Up to rounding, each matrix moves every point onto a flat space through zero. How many dimensions does that space have?
[[ 0.75 -0.06  0.20 -0.35 -0.02  0.05 -0.12 -0.07 -0.05]
 [-0.06  0.57  0.14 -0.06  0.05 -0.28  0.02  0.31 -0.21]
 [ 0.20  0.14  0.51  0.21 -0.06  0.23 -0.07  0.08 -0.28]
 [-0.35 -0.06  0.21  0.52 -0.05  0.12 -0.19 -0.10 -0.12]
 [-0.02  0.05 -0.06 -0.05  0.98  0.09 -0.05 -0.03 -0.06]
 [ 0.05 -0.28  0.23  0.12  0.09  0.65  0.16  0.18  0.11]
 [-0.12  0.02 -0.07 -0.19 -0.05  0.16  0.86 -0.03 -0.18]
 [-0.07  0.31  0.08 -0.10 -0.03  0.18 -0.03  0.70  0.24]
 [-0.05 -0.21 -0.28 -0.12 -0.06  0.11 -0.18  0.24  0.47]]
 => 6

[[ 0.41 -0.26  0.01  0.19 -0.14 -0.13 -0.30 -0.11 -0.03]
 [-0.26  0.50 -0.01 -0.24 -0.12 -0.22 -0.01  0.25 -0.02]
 [ 0.01 -0.01  0.56  0.17  0.05  0.22 -0.14  0.38 -0.02]
 [ 0.19 -0.24  0.17  0.26  0.24 -0.07 -0.10  0.04  0.01]
 [-0.14 -0.12  0.05  0.24  0.74 -0.18  0.24  0.05  0.07]
 [-0.13 -0.22  0.22 -0.07 -0.18  0.73  0.20 -0.05  0.01]
 [-0.30 -0.01 -0.14 -0.10  0.24  0.20  0.36 -0.11  0.06]
 [-0.11  0.25  0.38  0.04  0.05 -0.05 -0.11  0.41 -0.03]
 [-0.03 -0.02 -0.02  0.01  0.07  0.01  0.06 -0.03  0.01]]
 => 4

[[ 0.46 -0.22 -0.07  0.01  0.33  0.00  0.09  0.10  0.26]
 [-0.22  0.55  0.31 -0.22  0.14 -0.04 -0.14  0.11 -0.06]
 [-0.07  0.31  0.35  0.15  0.27 -0.09 -0.09 -0.10 -0.08]
 [ 0.01 -0.22  0.15  0.83  0.02 -0.13 -0.15  0.03 -0.16]
 [ 0.33  0.14  0.27  0.02  0.61 -0.06  0.16 -0.03  0.05]
 [ 0.00 -0.04 -0.09 -0.13 -0.06  0.04  0.05 -0.04  0.02]
 [ 0.09 -0.14 -0.09 -0.15  0.16  0.05  0.65 -0.03 -0.38]
 [ 0.10  0.11 -0.10  0.03 -0.03 -0.04 -0.03  0.96 -0.06]
 [ 0.26 -0.06 -0.08 -0.16  0.05  0.02 -0.38 -0.06  0.55]]
 => 5

[[ 0.38  0.39 -0.08 -0.06 -0.05 -0.24 -0.10 -0.02 -0.09]
 [ 0.39  0.44 -0.01 -0.06 -0.03 -0.12 -0.09  0.00 -0.27]
 [-0.08 -0.01  0.12  0.01  0.03  0.22  0.03  0.04 -0.21]
 [-0.06 -0.06  0.01  0.01  0.01  0.03  0.01  0.00  0.02]
 [-0.05 -0.03  0.03  0.01  0.01  0.06  0.01  0.01 -0.04]
 [-0.24 -0.12  0.22  0.03  0.06  0.42  0.08  0.07 -0.33]
 [-0.10 -0.09  0.03  0.01  0.01  0.08  0.03  0.01  0.00]
 [-0.02  0.00  0.04  0.00  0.01  0.07  0.01  0.01 -0.07]
 [-0.09 -0.27 -0.21  0.02 -0.04 -0.33  0.00 -0.07  0.58]]
 => 2

[[ 0.01 -0.04 -0.03 -0.02  0.02 -0.01 -0.01  0.08  0.00]
 [-0.04  0.13  0.11  0.06 -0.09  0.02  0.04 -0.30  0.01]
 [-0.03  0.11  0.10  0.05 -0.08  0.02  0.03 -0.25  0.01]
 [-0.02  0.06  0.05  0.03 -0.04  0.01  0.02 -0.14  0.01]
 [ 0.02 -0.09 -0.08 -0.04  0.06 -0.01 -0.03  0.20 -0.01]
 [-0.01  0.02  0.02  0.01 -0.01  0.00  0.01 -0.04  0.00]
 [-0.01  0.04  0.03  0.02 -0.03  0.01  0.01 -0.09  0.00]
 [ 0.08 -0.30 -0.25 -0.14  0.20 -0.04 -0.09  0.65 -0.03]
 [ 0.00  0.01  0.01  0.01 -0.01  0.00  0.00 -0.03  0.00]]
 => 1

[[ 0.96 -0.03 -0.01  0.05  0.07  0.03 -0.03  0.15  0.04]
 [-0.03  0.98 -0.01  0.04  0.05  0.02 -0.02  0.11  0.03]
 [-0.01 -0.01  1.00  0.01  0.02  0.01 -0.01  0.04  0.01]
 [ 0.05  0.04  0.01  0.92 -0.10 -0.05  0.04 -0.22 -0.05]
 [ 0.07  0.05  0.02 -0.10  0.88 -0.06  0.05 -0.28 -0.07]
 [ 0.03  0.02  0.01 -0.05 -0.06  0.97  0.03 -0.15 -0.03]
 [-0.03 -0.02 -0.01  0.04  0.05  0.03  0.98  0.12  0.03]
 [ 0.15  0.11  0.04 -0.22 -0.28 -0.15  0.12  0.35 -0.15]
 [ 0.04  0.03  0.01 -0.05 -0.07 -0.03  0.03 -0.15  0.96]]
 => 8

[[ 0.05 -0.05 -0.13  0.08 -0.01  0.00  0.11 -0.05  0.06]
 [-0.05  0.05  0.13 -0.09  0.01  0.00 -0.12  0.05 -0.06]
 [-0.13  0.13  0.35 -0.23  0.04  0.00 -0.31  0.14 -0.16]
 [ 0.08 -0.09 -0.23  0.15 -0.02  0.00  0.20 -0.09  0.10]
 [-0.01  0.01  0.04 -0.02  0.00  0.00 -0.03  0.02 -0.02]
 [ 0.00  0.00  0.00  0.00  0.00  0.00  0.00  0.00  0.00]
 [ 0.11 -0.12 -0.31  0.20 -0.03  0.00  0.27 -0.12  0.14]
 [-0.05  0.05  0.14 -0.09  0.02  0.00 -0.12  0.06 -0.06]
 [ 0.06 -0.06 -0.16  0.10 -0.02  0.00  0.14 -0.06  0.07]]
 => 1

[[ 0.51 -0.15  0.18 -0.19 -0.17  0.13 -0.16 -0.25  0.17]
 [-0.15  0.50 -0.02  0.18  0.16  0.29 -0.23 -0.07 -0.16]
 [ 0.18 -0.02  0.71  0.16 -0.19 -0.15 -0.14 -0.01 -0.27]
 [-0.19  0.18  0.16  0.21  0.11 -0.09  0.01 -0.05 -0.22]
 [-0.17  0.16 -0.19  0.11  0.25 -0.04  0.11 -0.27 -0.05]
 [ 0.13  0.29 -0.15 -0.09 -0.04  0.45 -0.31  0.05  0.11]
 [-0.16 -0.23 -0.14  0.01  0.11 -0.31  0.31 -0.07  0.02]
 [-0.25 -0.07 -0.01 -0.05 -0.27  0.05 -0.07  0.81 -0.01]
 [ 0.17 -0.16 -0.27 -0.22 -0.05  0.11  0.02 -0.01  0.25]]
 => 4

[[ 0.73 -0.10 -0.07  0.16  0.17  0.28  0.16  0.03 -0.17]
 [-0.10  0.41  0.08 -0.22  0.23  0.11  0.09  0.23  0.22]
 [-0.07  0.08  0.29 -0.24  0.15 -0.08 -0.08  0.06 -0.31]
 [ 0.16 -0.22 -0.24  0.27 -0.18  0.04  0.04 -0.13  0.12]
 [ 0.17  0.23  0.15 -0.18  0.27  0.13  0.07  0.17 -0.08]
 [ 0.28  0.11 -0.08  0.04  0.13  0.18  0.13  0.09  0.11]
 [ 0.16  0.09 -0.08  0.04  0.07  0.13  0.09  0.06  0.13]
 [ 0.03  0.23  0.06 -0.13  0.17  0.09  0.06  0.15  0.08]
 [-0.17  0.22 -0.31  0.12 -0.08  0.11  0.13  0.08  0.63]]
 => 3

[[ 0.07  0.05  0.01  0.14 -0.06  0.01  0.10  0.15  0.10]
 [ 0.05  0.56  0.11 -0.10 -0.42  0.18 -0.01 -0.05  0.11]
 [ 0.01  0.11  0.31 -0.25  0.12  0.25 -0.01  0.24  0.05]
 [ 0.14 -0.10 -0.25  0.61 -0.18 -0.11  0.26  0.18 -0.08]
 [-0.06 -0.42  0.12 -0.18  0.48 -0.04 -0.05  0.14  0.03]
 [ 0.01  0.18  0.25 -0.11 -0.04  0.37  0.03  0.22 -0.27]
 [ 0.10 -0.01 -0.01  0.26 -0.05  0.03  0.15  0.22  0.03]
 [ 0.15 -0.05  0.24  0.18  0.14  0.22  0.22  0.58  0.10]
 [ 0.10  0.11  0.05 -0.08  0.03 -0.27  0.03  0.10  0.87]]
 => 4

[[ 0.79  0.07  0.15 -0.15  0.17  0.06  0.07  0.19 -0.21]
 [ 0.07  0.98 -0.06  0.05 -0.06  0.00 -0.04 -0.06  0.07]
 [ 0.15 -0.06  0.79  0.08 -0.20  0.22 -0.18 -0.09  0.08]
 [-0.15  0.05  0.08  0.89  0.10  0.10  0.02  0.14 -0.16]
 [ 0.17 -0.06 -0.20  0.10  0.81  0.15 -0.16 -0.12  0.12]
 [ 0.06  0.00  0.22  0.10  0.15  0.38  0.30 -0.16  0.20]
 [ 0.07 -0.04 -0.18  0.02 -0.16  0.30  0.81 -0.01  0.00]
 [ 0.19 -0.06 -0.09  0.14 -0.12 -0.16 -0.01  0.81  0.22]
 [-0.21  0.07  0.08 -0.16  0.12  0.20  0.00  0.22  0.75]]
 => 7

[[ 0.38  0.01  0.23 -0.05  0.04  0.07 -0.33  0.25 -0.04]
 [ 0.01  0.28  0.02 -0.32 -0.16 -0.12  0.04  0.08  0.22]
 [ 0.23  0.02  0.14 -0.05  0.02  0.04 -0.20  0.16 -0.01]
 [-0.05 -0.32 -0.05  0.37  0.18  0.13 -0.01 -0.12 -0.25]
 [ 0.04 -0.16  0.02  0.18  0.10  0.08 -0.06 -0.02 -0.14]
 [ 0.07 -0.12  0.04  0.13  0.08  0.06 -0.08  0.01 -0.10]
 [-0.33  0.04 -0.20 -0.01 -0.06 -0.08  0.29 -0.20  0.08]
 [ 0.25  0.08  0.16 -0.12 -0.02  0.01 -0.20  0.19  0.03]
 [-0.04  0.22 -0.01 -0.25 -0.14 -0.10  0.08  0.03  0.19]]
 => 2

[[ 0.35  0.11 -0.13  0.06 -0.06  0.32  0.04  0.01 -0.29]
 [ 0.11  0.32 -0.27  0.16  0.08 -0.15  0.21 -0.14 -0.12]
 [-0.13 -0.27  0.67  0.18 -0.12 -0.10 -0.20  0.01 -0.19]
 [ 0.06  0.16  0.18  0.53 -0.05 -0.18  0.25  0.24 -0.19]
 [-0.06  0.08 -0.12 -0.05  0.85 -0.13 -0.21  0.14 -0.14]
 [ 0.32 -0.15 -0.10 -0.18 -0.13  0.58 -0.11  0.18 -0.11]
 [ 0.04  0.21 -0.20  0.25 -0.21 -0.11  0.33  0.08  0.09]
 [ 0.01 -0.14  0.01  0.24  0.14  0.18  0.08  0.79  0.17]
 [-0.29 -0.12 -0.19 -0.19 -0.14 -0.11  0.09  0.17  0.58]]
 => 5

[[ 0.53 -0.17 -0.20 -0.02 -0.17 -0.21 -0.16 -0.03  0.29]
 [-0.17  0.42 -0.08  0.26 -0.10  0.06  0.05  0.35 -0.01]
 [-0.20 -0.08  0.33 -0.31  0.11 -0.15  0.11  0.12 -0.14]
 [-0.02  0.26 -0.31  0.54  0.15  0.13 -0.22  0.00  0.00]
 [-0.17 -0.10  0.11  0.15  0.56 -0.18 -0.29 -0.09 -0.22]
 [-0.21  0.06 -0.15  0.13 -0.18  0.50  0.20 -0.29 -0.06]
 [-0.16  0.05  0.11 -0.22 -0.29  0.20  0.32  0.03 -0.01]
 [-0.03  0.35  0.12  0.00 -0.09 -0.29  0.03  0.61  0.05]
 [ 0.29 -0.01 -0.14  0.00 -0.22 -0.06 -0.01  0.05  0.20]]
 => 4

[[ 0.11 -0.18 -0.04 -0.03 -0.16 -0.03  0.02  0.06  0.18]
 [-0.18  0.69 -0.02  0.17  0.00  0.13  0.31 -0.02 -0.19]
 [-0.04 -0.02  0.05 -0.01  0.17 -0.06 -0.06 -0.04 -0.07]
 [-0.03  0.17 -0.01  0.69  0.03 -0.08 -0.13  0.40  0.04]
 [-0.16  0.00  0.17  0.03  0.70 -0.35 -0.03 -0.10 -0.13]
 [-0.03  0.13 -0.06 -0.08 -0.35  0.39 -0.17 -0.04 -0.24]
 [ 0.02  0.31 -0.06 -0.13 -0.03 -0.17  0.62 -0.09  0.28]
 [ 0.06 -0.02 -0.04  0.40 -0.10 -0.04 -0.09  0.28  0.13]
 [ 0.18 -0.19 -0.07  0.04 -0.13 -0.24  0.28  0.13  0.46]]
 => 4

[[ 0.06  0.06 -0.03 -0.17 -0.04  0.02  0.07  0.00  0.13]
 [ 0.06  0.08  0.00 -0.17 -0.13  0.00  0.01  0.00  0.15]
 [-0.03  0.00  0.09  0.11 -0.17 -0.05 -0.18 -0.01 -0.01]
 [-0.17 -0.17  0.11  0.50  0.06 -0.06 -0.24 -0.01 -0.34]
 [-0.04 -0.13 -0.17  0.06  0.57  0.11  0.36  0.04 -0.23]
 [ 0.02  0.00 -0.05 -0.06  0.11  0.03  0.11  0.01  0.00]
 [ 0.07  0.01 -0.18 -0.24  0.36  0.11  0.38  0.03  0.03]
 [ 0.00  0.00 -0.01 -0.01  0.04  0.01  0.03  0.00 -0.01]
 [ 0.13  0.15 -0.01 -0.34 -0.23  0.00  0.03 -0.01  0.29]]
 => 2

[[ 0.00  0.01  0.02  0.03 -0.01  0.02  0.01  0.00  0.00]
 [ 0.01  0.05  0.08  0.14 -0.04  0.03  0.13  0.02  0.03]
 [ 0.02  0.08  0.19  0.31 -0.08  0.20  0.07 -0.03  0.04]
 [ 0.03  0.14  0.31  0.50 -0.13  0.28  0.18 -0.03  0.07]
 [-0.01 -0.04 -0.08 -0.13  0.04 -0.05 -0.08  0.00 -0.02]
 [ 0.02  0.03  0.20  0.28 -0.05  0.41 -0.30 -0.17 -0.01]
 [ 0.01  0.13  0.07  0.18 -0.08 -0.30  0.70  0.22  0.11]
 [ 0.00  0.02 -0.03 -0.03  0.00 -0.17  0.22  0.09  0.03]
 [ 0.00  0.03  0.04  0.07 -0.02 -0.01  0.11  0.03  0.02]]
 => 2

[[ 0.56 -0.36  0.13 -0.20  0.06 -0.19 -0.06  0.12  0.03]
 [-0.36  0.35 -0.17  0.03 -0.10 -0.09  0.17  0.01 -0.14]
 [ 0.13 -0.17  0.26 -0.02  0.23  0.24  0.18  0.00  0.05]
 [-0.20  0.03 -0.02  0.16 -0.01  0.20 -0.16 -0.12  0.10]
 [ 0.06 -0.10  0.23 -0.01  0.21  0.22  0.23  0.00  0.02]
 [-0.19 -0.09  0.24  0.20  0.22  0.54  0.02 -0.16  0.17]
 [-0.06  0.17  0.18 -0.16  0.23  0.02  0.68  0.14 -0.23]
 [ 0.12  0.01  0.00 -0.12  0.00 -0.16  0.14  0.09 -0.09]
 [ 0.03 -0.14  0.05  0.10  0.02  0.17 -0.23 -0.09  0.15]]
 => 3

[[ 0.36 -0.05 -0.03  0.01  0.17  0.05  0.13 -0.33 -0.27]
 [-0.05  0.39 -0.25 -0.09 -0.19  0.05 -0.31 -0.18  0.04]
 [-0.03 -0.25  0.43 -0.06  0.26 -0.29 -0.12  0.13 -0.04]
 [ 0.01 -0.09 -0.06  0.08 -0.09  0.04  0.22  0.06 -0.02]
 [ 0.17 -0.19  0.26 -0.09  0.65  0.24 -0.14 -0.08  0.08]
 [ 0.05  0.05 -0.29  0.04  0.24  0.64  0.11 -0.02  0.26]
 [ 0.13 -0.31 -0.12  0.22 -0.14  0.11  0.65  0.11 -0.12]
 [-0.33 -0.18  0.13  0.06 -0.08 -0.02  0.11  0.45  0.26]
 [-0.27  0.04 -0.04 -0.02  0.08  0.26 -0.12  0.26  0.37]]
 => 4

[[ 0.99 -0.03  0.01  0.02  0.03  0.04 -0.06  0.01 -0.04]
 [-0.03  0.93  0.02  0.06  0.09  0.11 -0.17  0.03 -0.11]
 [ 0.01  0.02  1.00 -0.01 -0.02 -0.02  0.04 -0.01  0.02]
 [ 0.02  0.06 -0.01  0.95 -0.08 -0.09  0.15 -0.02  0.09]
 [ 0.03  0.09 -0.02 -0.08  0.89 -0.14  0.22 -0.04  0.13]
 [ 0.04  0.11 -0.02 -0.09 -0.14  0.83  0.27 -0.05  0.16]
 [-0.06 -0.17  0.04  0.15  0.22  0.27  0.59  0.07 -0.25]
 [ 0.01  0.03 -0.01 -0.02 -0.04 -0.05  0.07  0.99  0.04]
 [-0.04 -0.11  0.02  0.09  0.13  0.16 -0.25  0.04  0.85]]
 => 8
